In the rows, zero is written as 128.
Facts:
sipluk {fatro=zaril, rupare=f}
nipul {fatro=sugi, rupare=f}
tretroson {fatro=ploskon, rupare=c}
tudur {fatro=boli, rupare=c}
vogrom {rupare=a}
fleflar {fatro=grodilem, rupare=a}
toskas {fatro=bodra, zeklar=ribror, rupare=b}
puver {zeklar=groklol, rupare=b}
peva {fatro=zivok, zeklar=deskenar, rupare=d}
flosken {zeklar=fluzas, rupare=f}
bogumul {fatro=piba, rupare=a}
zedotrul {fatro=flisul, rupare=a}
fovi {fatro=taflaflar, rupare=c}
kolu {fatro=sistikem, rupare=d}
tidram {fatro=lapa, zeklar=toskas, rupare=d}
zepa {fatro=fugreklik, zeklar=skotru, rupare=a}
rutaplus {zeklar=rora, rupare=d}
gefi {rupare=d}
greflel {rupare=d}
ribror {zeklar=sufluk, rupare=a}
sugi {fatro=druflek, zeklar=tibro, rupare=c}
roflin {fatro=dalok, zeklar=gridutrul, rupare=a}
pluzun {fatro=skibrol, zeklar=roflin, rupare=f}
revil {rupare=f}
dromas {zeklar=plubak, rupare=f}
gidra {fatro=ribror, zeklar=puzin, rupare=c}
skosa {zeklar=pluni, rupare=a}
taklok {fatro=bugin, rupare=c}
sefler {zeklar=fliklu, rupare=a}
kledror {fatro=nuru, zeklar=rebir, rupare=e}
boflum {zeklar=flisul, rupare=e}
veran {fatro=klegufon, rupare=d}
skufis {fatro=deme, rupare=a}
tokli {fatro=naklan, zeklar=gapon, rupare=d}
troritro {fatro=vuluflo, zeklar=plozoli, rupare=a}
fetres {fatro=nugasu, zeklar=keven, rupare=b}
fular {fatro=dritris, zeklar=padrin, rupare=b}
zaril {fatro=kludu, rupare=b}
fofom {fatro=skodrode, zeklar=tidram, rupare=f}
vuluflo {fatro=griflak, zeklar=riplegri, rupare=e}
bunul {fatro=zomes, rupare=b}
stagra {fatro=gefi, zeklar=maflistu, rupare=e}
nuru {rupare=c}
koskal {fatro=fluzas, zeklar=peva, rupare=a}
kiklek {fatro=stagra, zeklar=noskur, rupare=b}
keven {fatro=poplagur, zeklar=griklum, rupare=d}
denom {fatro=bunul, rupare=e}
klamos {rupare=a}
domen {fatro=zepa, zeklar=rutaplus, rupare=b}
debenu {fatro=klubor, rupare=a}
burodres {fatro=klupekluk, rupare=a}
lutam {fatro=rutaplus, zeklar=nele, rupare=a}
tuplel {fatro=skufis, zeklar=koskal, rupare=a}
bugin {fatro=nipul, zeklar=klatro, rupare=e}
zeri {fatro=denom, rupare=e}
deskenar {zeklar=pobrek, rupare=d}
plimi {zeklar=geklavas, rupare=a}
riplegri {fatro=stobek, zeklar=kolu, rupare=a}
bubru {fatro=tugem, rupare=d}
klubor {fatro=kiklek, rupare=a}
boli {fatro=naror, zeklar=gidra, rupare=a}
vusul {rupare=c}
rora {zeklar=klili, rupare=e}
poplon {zeklar=kledror, rupare=c}
deme {zeklar=klamos, rupare=b}
bodra {fatro=kazes, zeklar=grolu, rupare=b}
fugreklik {fatro=rofluplum, rupare=c}
naklan {rupare=a}
plubak {fatro=gopok, zeklar=trugri, rupare=b}
groklol {rupare=b}
poplagur {fatro=griklum, rupare=f}
mumu {fatro=taklok, zeklar=guplus, rupare=e}
dugar {fatro=tifum, zeklar=sefler, rupare=a}
fome {fatro=lutam, rupare=c}
pluni {zeklar=plitrar, rupare=f}
rezan {rupare=b}
tibro {fatro=maflistu, zeklar=trasti, rupare=a}
zorebe {fatro=fletrur, zeklar=vogrom, rupare=b}
puzin {fatro=kogru, zeklar=troritro, rupare=a}
gopok {fatro=gakek, rupare=a}
lofasi {fatro=dugar, rupare=b}
musta {fatro=plubak, zeklar=grutrom, rupare=a}
zeguk {zeklar=skipil, rupare=e}
valon {zeklar=fipak, rupare=e}
klili {fatro=tidram, zeklar=guvi, rupare=f}
zeski {fatro=tudur, zeklar=mumu, rupare=e}
fluzas {fatro=bogumul, zeklar=lipliles, rupare=b}
mirir {rupare=e}
gridutrul {zeklar=dugar, rupare=f}
kegum {rupare=b}
toror {fatro=droseskim, rupare=c}
dreskis {fatro=klubrafun, rupare=d}
ploskon {fatro=grutrom, rupare=a}
fipak {fatro=veran, rupare=a}
nuklur {zeklar=domen, rupare=f}
bruzu {fatro=zorebe, rupare=a}
rebir {fatro=fleleral, rupare=e}
nidudrik {zeklar=fetres, rupare=b}
vobal {rupare=b}
klegufon {fatro=puver, zeklar=kegum, rupare=d}
pizuk {zeklar=vegu, rupare=b}
klatro {rupare=a}
studo {zeklar=fuzu, rupare=e}
satrostam {fatro=vobal, rupare=b}
klupekluk {fatro=fladu, rupare=d}
griflak {fatro=dreskis, rupare=a}
dudren {fatro=skotru, zeklar=nidudrik, rupare=d}
taben {zeklar=pulomar, rupare=a}
draplar {fatro=peva, rupare=c}
fletrur {fatro=fliklu, rupare=b}
pulomar {fatro=keven, zeklar=boflum, rupare=b}
guvi {fatro=debenu, rupare=c}
plitrar {rupare=f}
sistikem {fatro=levades, rupare=a}
griklum {zeklar=skibrol, rupare=b}
sabros {zeklar=rofluplum, rupare=b}
buken {fatro=grugos, rupare=a}
tugem {rupare=a}
levades {fatro=putrigrok, rupare=a}
rofluplum {fatro=klili, zeklar=bamu, rupare=c}
sufluk {zeklar=lutam, rupare=a}
kogru {fatro=mufo, zeklar=valon, rupare=a}
droseskim {fatro=guvi, rupare=b}
grodilem {fatro=burodres, zeklar=rabro, rupare=d}
mufo {fatro=gelal, zeklar=plimi, rupare=a}
dritris {fatro=nele, zeklar=flokibrok, rupare=f}
bukis {fatro=puzin, zeklar=skosa, rupare=c}
trasti {zeklar=sabros, rupare=d}
pobrek {zeklar=zeguk, rupare=b}
raputrol {rupare=c}
feplis {zeklar=piba, rupare=a}
flokibrok {zeklar=bodra, rupare=e}
zutis {fatro=guplus, rupare=b}
pusak {zeklar=fular, rupare=a}
fladu {fatro=kegum, rupare=b}
salom {fatro=satrostam, rupare=f}
gakek {fatro=toskas, rupare=e}
klubrafun {fatro=zeski, rupare=b}
stamis {fatro=moban, zeklar=taben, rupare=a}
dratrun {fatro=roflin, rupare=e}
melepul {fatro=sipluk, zeklar=dalok, rupare=a}
flisul {fatro=pleskil, zeklar=poplon, rupare=f}
dalok {fatro=geko, zeklar=muva, rupare=a}
nugasu {fatro=flosken, zeklar=grodilem, rupare=a}
taflaflar {fatro=gufla, rupare=f}
pleskil {rupare=f}
bamu {zeklar=netik, rupare=b}
gufuple {zeklar=zomes, rupare=b}
stugro {fatro=salom, rupare=b}
nele {fatro=bubru, zeklar=dromas, rupare=a}
dosti {fatro=draplar, rupare=c}
zomes {zeklar=tuplel, rupare=f}
padrin {fatro=rora, zeklar=zorebe, rupare=b}
tifum {fatro=komal, rupare=c}
foflis {fatro=konon, rupare=a}
maflistu {fatro=skosa, zeklar=gote, rupare=c}
druflek {fatro=nefamil, rupare=f}
guplus {fatro=fovi, zeklar=stamis, rupare=d}
fleleral {zeklar=fekika, rupare=c}
tipakom {fatro=geklavas, rupare=c}
flarer {zeklar=puver, rupare=a}
kepan {rupare=e}
stobek {rupare=a}
rabro {zeklar=dritris, rupare=a}
boru {fatro=fetres, zeklar=konon, rupare=c}
piba {rupare=f}
leflal {fatro=lipliles, zeklar=stagra, rupare=a}
komal {fatro=fuzu, zeklar=boli, rupare=e}
skotru {fatro=tretroson, zeklar=moban, rupare=c}
lipliles {zeklar=sugi, rupare=c}
netik {zeklar=revil, rupare=f}
grugos {fatro=detren, zeklar=pluzun, rupare=e}
plozoli {zeklar=dudren, rupare=e}
pleseflun {fatro=tibro, zeklar=dreskis, rupare=c}
gelal {fatro=gufuple, rupare=d}
konon {fatro=muva, zeklar=bukis, rupare=c}
geko {rupare=c}
kludu {rupare=f}
trugri {zeklar=mirir, rupare=d}
lapa {rupare=b}
moban {fatro=flokibrok, zeklar=pusak, rupare=a}
brotu {fatro=studo, rupare=a}
zivok {fatro=vusul, rupare=a}
kazes {fatro=melepul, rupare=b}
zefin {zeklar=melepul, rupare=b}
detren {fatro=sabros, rupare=a}
putrigrok {fatro=pusak, rupare=c}
toski {fatro=pulomar, zeklar=zeski, rupare=b}
grolu {zeklar=studo, rupare=b}
vegu {zeklar=flosken, rupare=b}
muva {fatro=vogrom, zeklar=fofom, rupare=c}
skodrode {fatro=vesudrar, zeklar=fletrur, rupare=a}
skipil {fatro=noskur, zeklar=kogru, rupare=a}
gapon {fatro=kolu, zeklar=komal, rupare=c}
nefamil {zeklar=feplis, rupare=e}
gritrun {zeklar=gufuple, rupare=c}
pesim {fatro=zedotrul, rupare=f}
noskur {fatro=fleflar, zeklar=greflel, rupare=a}
fliklu {fatro=raputrol, zeklar=skodrode, rupare=f}
grutrom {fatro=deskenar, zeklar=gufla, rupare=c}
naror {fatro=padrin, rupare=a}
gufla {fatro=kepan, zeklar=gritrun, rupare=d}
geklavas {fatro=mumu, zeklar=toski, rupare=b}
fuzu {fatro=stugro, zeklar=musta, rupare=b}
vesudrar {fatro=leflal, rupare=c}
fekika {zeklar=fugreklik, rupare=e}
skibrol {rupare=c}
gote {zeklar=fleleral, rupare=e}

Known rows:
[119 107  82 138 111 131 153 159 127 148 127 156 115 131 116 127 113 110
 104 137 142 125 113 145 128  90 164 130 116 144 101 133 116 111 107 154
 114 121 159  99 143 129 122 163 161 120  83 128 130  73 136 139 122]: gefi
[115 116  98 126 112 132 128 162 125 147 126 153 119 135 111 152 119 101
 102 127 134 118 121 102 115  84 157 126 130 147 130 128 119 101 123 134
 117 132 161 126 153 121 107 144 137 129  85 133 135  90 129 121 132]: poplon
[102 112  91 120 119 135 151 155 134 143 130 143 100 131 119 130 113 100
 110 143 138 124 125 119 130  80 159 121 128 128 111 135 139 103 106 144
 109 121 161 112 145 123 107 147 147 118 107 134 144  94 143 130 131]: burodres
[118 115  96 130 124 137 143 165 140 147 119 150 122 133 111 152 120 118
 108 123 141 133 121 116 124  83 159 133 123 139 120 128 106 100 124 143
 101 122 155 128 135 121 106 150 150 129  92 137 128  90 151 132 128]: grodilem
[111 109  88 135 124 117 143 146 118 150 129 182 123 120 110 112 122 111
  87 105 145 115 130 127 153  85 154 114 103 164 123 126 142 114 113 122
 119 127 156 130 131 121  92 161 143 127  81 132 122  87 172 151 123]: zomes
[ 84 130 117 156 141 102 182 185 110 144 166 182  60 115 122 114 133  94
 155  86 136 131 138  29 160  83 134 159 183  75 147 113  90  76 136 160
 101 115 131 101 148 126 115 141 168 125 107 148 155  89 146 141 166]: troritro
[116 112  83 123 125 133 131 158 105 145 124 170 105 128 117 128 110  86
  97 129 148 114 131 129 137  84 150 117 123 151 118 125 143 112 119 151
 115 125 149 115 139 122 107 151 147 111 103 146 134  94 165 139 130]: nipul
[114 103 115 127 123 118 137 164 127 138  98 137 129 138 121 134 115  85
 102 146 150  91 109 105 122  79 170 137 129 143 110 136  80 109 122 165
 108 119 152 128 150 135  89 163 118 134  93 134 131  97 131 132 131]: sugi
[106 115 113 122 123 147 132 181 129 138 133 149 110 131 121 156 120 109
 120 102 136 111 124 137 154  87 138 142 141 117 137 131 115  78 136 149
  89 126 144 142 142 110 106 140 140 127 101 142 141 113 147 121 147]: gidra
[122 112  91 126 128 128 134 161 113 147 127 163 114 126 113 137 114  94
  95 122 148 113 134 115 137  85 147 118 120 158 123 121 138 107 127 140
 115 126 146 126 139 123 102 152 137 118  97 145 129 100 165 138 134]: klili
[119  97 114 106 142 163 140 148 191 120 126 120 122 135  97 163  95  97
 116 121 133 147 107 167 110  70 169 118 105 185 108 116 184  93 119  87
 128 130 146  77 175 108  82 161 134 118  90 129 130  68 141 121 133]: melepul
[142  92  80 136 106 134 116 166 155 142 200 122 144 134  89 142 114 113
  81 130 137 125 144 176 115  91 160 141 104 107  89 168  94  93 128  54
  58 131 179 150 102 136 119 148 100 107 112 178 148  95 145 125 118]: plubak
[ 97 118 102 111 122 156 122 161 126 138 107 162 104 141 115 155 114  89
 113 121 142 123 121 116 118  76 153 134 147 117 132 137 121  97 121 158
  94 123 158 129 142 113  98 128 147 120 113 145 144 103 151 120 133]: tipakom
[107 115  82 132 127 139 129 155 124 133 163 155  95 139 109 115 107 134
  99 115 142 116 110 126 134  84 163 132 117 108 110 129 108  98 121 136
  94 115 169  92 144 127 122 154 137 116  92 144 139 106 146 129 122]: stugro
[103 118  90 115 132 146 121 158 113 137 129 161  93 137 113 130 109  95
 101 116 144 117 125 108 132  79 152 127 134 113 124 129 134  98 126 145
  94 122 159 124 146 116 101 137 134 112 117 151 143 107 164 126 131]: zeri
[107 112  86 124 126 137 131 154 111 139 136 162  98 133 114 118 108 100
  95 118 144 109 121 121 138  85 154 126 123 123 114 129 139 102 118 142
 104 122 160 114 151 122 108 147 134 113 102 141 140  98 156 131 128]: denom
[103 116 107 118 122 146 127 164 131 141 113 157 114 138 112 157 119  96
 110 116 141 120 124 108 119  78 152 135 141 124 132 135 115  95 125 145
  96 125 157 135 142 116  96 133 139 126 104 143 139 103 148 122 135]: pleseflun
[114 105 102 137 109 125 147 159 128 145 129 157 125 130 113 136 118 107
  98 119 140 105 117 126 129  89 154 134 119 149 114 134 120 102 113 136
 117 126 159 116 150 129 108 156 138 130  74 123 129  88 129 132 130]: fleleral
[112 115  96 122 121 127 148 159 139 148 135 131 111 130 115 144 118 110
 107 139 134 126 128  96 125  81 158 118 124 142 121 127 133 100 118 128
 116 127 159 125 148 123 104 147 136 126  99 134 139  98 136 126 135]: plimi
[ 89 131  85 153 130 116 154 156  93 141 162 190  67 135 115  98 118 136
 110  99 149 110 115  45 134  85 151 145 146  76 124 118  82  97 122 175
  99 104 165  79 148 138 132 144 155 121  89 141 140 115 148 137 133]: klubrafun

Rows:
No name comes twice in this set of rows, the named rows included.
[125  95  98 108 146 162 123 143 152 117 117 158 113 132 101 133  84  82
 106 115 141 133  94 203 131  75 171 106  93 219 108 101 200 112 118 113
 153 131 135  45 187 104  87 182 149 108  75 125 121  48 155 135 125]  kludu
[113 115  91 135 130 136 132 158 133 134 165 148 105 139 105 129 110 142
  96 106 143 116 114 111 130  85 159 135 114 114 114 125 105  92 130 124
  94 116 166 102 143 127 117 153 127 123  87 144 134 114 148 126 127]  zefin
[121 105  98 140 133 112 138 158 127 131 147 128 116 140 115 106 106 132
  90 134 150  90  98 110 134  84 177 134 104 129  97 126  72 106 126 147
 103 110 161  97 152 141 109 181 108 130  79 135 128 108 134 135 123]  sabros
[123 121  84 125 122 126 118 161 111 148 147 148 106 133 109 135 113 108
  91 124 133 117 123  82 122  86 157 114 119 148 130 115 134 102 133 121
 122 134 162 124 161 120 111 149 123 121  90 139 137  94 140 121 131]  boflum
[104 117 109 118 122 145 128 164 132 141 114 157 115 137 112 160 120  99
 110 115 141 120 125 105 120  78 151 136 141 127 133 134 114  94 126 143
  97 126 156 138 141 117  96 133 138 127 103 143 138 105 149 122 136]  boru
[110 108  92 138 124 119 143 149 120 144 143 165 114 126 109 107 116 119
  86 104 141 105 120 118 148  88 155 124 105 140 114 128 135 103 116 119
 112 124 163 122 148 125 101 160 127 126  79 128 128  93 154 140 125]  flokibrok
[100 118  92 135 133 132 132 149 138 135 159 163 109 135 102 114 119 154
  95  90 140 123 113 112 144  81 165 131 108 109 123 130 102  94 123 111
  89 116 173 118 132 120 103 154 132 130  85 141 131 108 162 134 119]  fuzu
[123 113  99 121 134 150 136 160 128 145 120 165 115 132 101 177 110  85
  96 110 158 125 149  95 103  81 129 130 134 149 123 121 155  99 134 132
 100 124 143 126 135 126 101 124 135 111 111 158 127 121 177 128 142]  fofom
[112 121  93 118 132 139 118 161 117 142 136 151 102 135 109 142 113 104
  98 115 139 118 127  88 127  80 152 123 130 127 132 121 130  95 135 130
 102 127 158 135 149 115 100 138 124 119 108 150 139 107 157 122 134]  kledror
[131 125  83 125 115 134 125 169 129 155 129 138 117 136 110 164 119 115
 107 144 130 143 120  88 105  84 165 117 126 158 130 117 109 105 132 136
 122 134 159 124 150 118 119 148 149 127  88 138 133  80 129 120 127]  guplus
[121 100  98 139 113 133 179 150 154 147 144 141 120 128 102 158 110 107
  96 127 149 122 138 109 100  88 138 134 115 148  92 132 162  98 104 116
 115 121 160  98 151 143 116 140 138 118  85 128 127 104 136 130 138]  ribror
[113 106 114 124 123 124 136 164 128 139 101 140 126 138 120 140 115  89
 103 139 148  96 111 106 121  79 166 136 130 141 115 135  89 107 123 161
 107 120 152 129 149 131  90 157 122 132  94 135 132  99 135 129 132]  rofluplum
[116 128  90 110 121 133 126 164 134 152 135 124 103 135 112 163 119 103
 111 150 126 141 131  65 107  77 161 108 135 144 139 119 132  99 130 125
 121 135 162 135 153 115 106 136 135 125 109 143 146  97 132 113 136]  stamis

Now the same nodes, written a new way:
Known rows:
[131 133 123 107 104 125 128 125 140 131 131 130 135 118 144 144 127 129
 111 130 118 133 133 114 129 129 123]: dugar
[124 117 126 149 147 135 132 133 119 111 129 126 112 135 119 110 120 138
 149 125 128 112 129 140 126 134 141]: tifum
[134 130 136  47 167 116 128 132 130 128 138 121 118 122 108 142 118 126
  94 124 124 116  99 118 110 123  94]: bodra
[138 128 123 145 173 126 150 126 128 134 113 147 128  99 120 100 163 130
  89 136 152 156 110 167 158 120 148]: boflum
[134 145 158 194 154 124 110 123  76 148 130 138 123 118 116 136 127 163
 137 134 123  86 184 125 109 107 158]: flisul
[146 141 149 159 133 124  90 127 102 149 122 138 133 120 152 144 110 119
  83 143 128  99 167 115 115 118 146]: zedotrul
[130 118 120 175 180 127 123 128 173 125 107 155 135 158 118 104 145 103
 109 124 161 162 113 147 139 128 124]: zeguk
[137 137 134  60  81 118 142 126 162  98 113 111 118 145 158 156 141 114
 137 153 128 130 146 149 123 123 130]: foflis
[132 128 122  94 132 117 121 131 136 123 134 137 135 114 131 158 135 133
 103 134 121 138 127 113 116 128  96]: gopok
[125 122 135 100 116 131 117 130 129 127 130 126 128 121 151 133 128 119
 108 118 119 125 130 118 122 132 129]: groklol
[154 146 123  29 124 113 156 126 143 113 123 129 113 141 133 155 131 134
  87 144 123 141 132 139  89 122  79]: musta
[136 131 115 153 173 125 145 128 138 139 113 141 134 124 123 102 143 116
  92 152 155 164 107 157 159 126 130]: grugos
[120 122 122  94  78 131 120 130 137 120 129 111 134 142 169 129 115  98
 136 140 123 138 123 118 141 141 124]: geklavas
[127 123 139  96 123 128 114 131 123 122 129 126 128 125 150 137 126 119
 111 127 119 117 127 126 117 128 129]: klubrafun
[110 116 139 200 172 131 102 134  88 148 133 134 133 111  99 111 124 134
 159 117 145 125 100 115 126 127 124]: gefi
[120 119 147 163 166 127 122 132  92 124 123 127 119 142 120 106 129 129
 142 133 143 116 132 144 123 125 133]: klupekluk
[133 138 147 243 121 132  63 128  84 157 116 133 145 125  99 163 111 138
 163 123 149 109 128 102  78 115 123]: zomes
[140 156 140 108 134 122 117 122 154 142 127 121 123 134 114 145 100 112
 117 131 130 110 127 112 137 112 138]: nugasu
[129 131 114  89 103 124 141 126 145 129 137 130 138 116 132 150 131 131
 120 122 116 144 119 112 132 131 108]: roflin
[138 132 119 149 180 122 137 128 135 132 110 143 130 124 126 104 142 114
  88 153 163 160 111 157 152 123 130]: vuluflo

Rows:
No name comes twice in this set of rows, the named rows included.
[150 130 140 199 208 121 118 127 102 145 102 152 127 125 135 100 132 112
  70 163 166 136 133 156 139 116 148]  denom
[145 126 104  90 169 120 185 121 159 115 117 143 119 149 134  92 155 124
  81 147 147 176 122 172 158 132 114]  dratrun
[131 110 136 100 131 126 149 135 134  85 113 115  97 157 126 118 131 133
 163 146 128 108 152 172 119 132 143]  dosti
[135 124 111 161 170 122 131 130 126 131 108 137 135 129 138 101 135 105
  88 167 167 164 105 146 157 133 126]  zeski
[131 127 147 119 104 134 109 126 120 134 124 119 124 118 158 129 125 109
 113 127 119 113 138 132 126 126 163]  fetres
[115 135 125 129  97 120 134 129 128 114 130 112 133 135  92 156 138 148
 186 139 132 125 120 123 121 123 108]  klili
[133 126 106 142 134 127 149 126 145 129 109 130 136 130 134 102 143 103
 109 156 160 172  99 156 170 132 134]  mumu
[114 148 136 221 100 134  92 127 107 155 131 117 147 116  95 148 118 138
 187 128 136 109 124 106 129 118 150]  flosken
[115 112 150 159 132 131 110 135 133 103 112 122 124 165 117 123 139 116
 188 120 147 134 113 149  99 126 122]  peva
[127 119 112  81 103 110 130 128 136 116 128 125 134 103 143 156 145 134
 114 141 117 135 103 100 119 128 112]  nele
[131 140 115 172 144 133  98 125 104 171 154 152 153  89 131 135 108 140
  84 104 115 134 125  69 128 130 112]  skosa
[146 142 147 153 140 119 130 118  95 124 124 129 114 166 132 126 112 146
 125 152 129  98 203 129 110 113 139]  pesim

Now the same nodes, written a new way:
Known rows:
[121 151 120 145 117 102 110 132 129 129 129 132 122 135 141 113 133 145
 138 132 154 113 158 129 132 115 142]: lutam
[149 128 145 139 127 145  99 117 137 115 121 145 107 138 127  82 152 135
 137 110 135 118 136 132 124 149 142]: gidra
[162 127 170 151 137 148 121  86 133 121 139 133 138 120 102 139 112 133
 106 102 110 111  88 174 128 148 144]: tokli
[120 125  86 133 115  90 150 137 123 141 143 116 121 147 152 165  99 121
 145 149 105 126 146 104 145 114 116]: tugem
[151  83 112 108 117 131 140 116 135 131 112 133 120 135 127 150 127 112
 126 125 128 138 114 104 147 139 121]: sipluk
[109 185 149 155 137 125  57 132 126 117 132 138  96 140 135  43 151 154
 138 116 135 107 179 137 110 135 153]: stamis
[112 155 105  92 136 141 134 140 122 124 127 120 136 117 139 128 163 122
 148 146 181 145 129 142  97  87 111]: deme
[118 170  77  76  92 147  94 175 140 145 135 129 142 164 145 144  99 124
 148 173 167 153 159 100 106 129 122]: flokibrok
[125 134 123 155 129  98 129 132 124 128 137 125 114 132 146 108 102 139
 136 126  82 119 152 118 139 131 123]: zepa
[139 106 121  99 130 147 122 114 132 131 114 132 126 142 117 135 132 114
 119 128 150 138 112 124 132 134 130]: pluni
[123 146 121 164 131  86 109 110 133 124 133 122 121 126 136  89  88 138
 130 124 136 132 145 147 133 116 145]: plimi
[103 123 140 132 139 135 141 145 109 114 119 125 122  83 125 110 137 132
 141 120 120 135 129 121 120 119 113]: droseskim
[111 160 124 144 138 109 115 126 125 132 140 120 120 137 138 111 112 136
 130 127 109 120 150 132 130 126 130]: boli
[155 113 125 135 117 149  99 115 142 124 145 133 112 155 123 153 117 117
 128 123 152 127 109 139 128 139 142]: guplus
[108 156 158 111 142 185  94 133 137 129 119 138 120 147 108  89 182 130
 108 122 163 102 161 118 117 148 139]: rebir
[145 100 155 148 127 131 126 119 127 116 119 140 122 114 117 113 122 136
 124 103 102 119 116 129 143 156 137]: dosti
[125 129 139 122 138 139 148 131 120 118 117 128 130  87 129  97 156 133
 143 120 151 130 125 141 117 107 110]: fluzas
[128 121 122 120 125 133 122 122 135 126 132 131 128 142 122 144 125 122
 127 130 128 133 115 129 129 136 139]: tudur
[111 128 132 123 135 151 135 128 139 135 125 122 141 143 109 121 110 116
 101 133 158 135 130 126 132 134 128]: denom
[134 173 121 130 151 131 105 119 128 129 148 122 101 163 154  82 143 131
 150 128  86 111 153 128 118 126 117]: dalok

Rows:
No name comes twice in this set of rows, the named rows included.
[111 164 167 153 148 144  83 120 122  99 114 133 124  82 113  29 139 154
 130 104 181 135 140 168  95 110 146]  toski
[148 135  87  73 119 146 119 117 151 139 129 136 134 181 146 155 195 112
 143 155 240 126 122 140 110  98 136]  skibrol
[114 120 100 139 125  87 170 133 118 145 141 110 131 130 144 180  84 120
 130 144  87 129 129 114 153 120 114]  stobek
[141 106  96 113 116 132 134 119 137 141 156 118 133 163 128 218 101 104
 125 148 145 136  92 132 134 125 127]  gefi
[124 159  94  88 121 137 128 151 145 155 126 123 178 142 124 160 121 117
 112 168 171 142 122 128 111 114 122]  studo
[159 124 126 110 123 134 137 110 143 130 123 139 138 147 133 135 160 124
 130 128 171 124 108 147 122 122 129]  maflistu
[158  95 109 130 115 112 124 161 142 137 123 137 136 123 139 144 133 122
 133 135  86 130 115 108 133 143 125]  grutrom
[103 131 128 145 136 135 102 135 117 107 122 125 107  97 126  64 102 137
 147 119 167 152 144 136 110 112 129]  geklavas
[135  93 125 134 101 127 106 122 141 127 131 136 128 136 114 181 119 126
 117 128 189 123 108 137 137 135 161]  trugri
[167 108 116  99  89 126 146 140 124 136 108 143 147 105 129 172  85 137
 144 133  83 146 110 101 145 154 117]  dritris
[100 100  90 112 129 129 151 161 111 123 133 114 110 108 147 151 122 113
 156 142 136 150 138  98 129 110  99]  lapa
[173 128 156 129 130 133 127 104 143 119 113 148 135 126 125  92 165 142
 128 107 142 111 112 158 122 134 136]  pleseflun
[125 125 125 110 134 152 136 122 128 136 128 133 127 147 125 163 172 115
 129 130 126 110 114 124 130 137 123]  poplon
[128 183 132 130 135 111 114 113 128 135 130 130 142 142 140 101 157 145
 128 134 145 109 144 158 111 107 141]  skufis

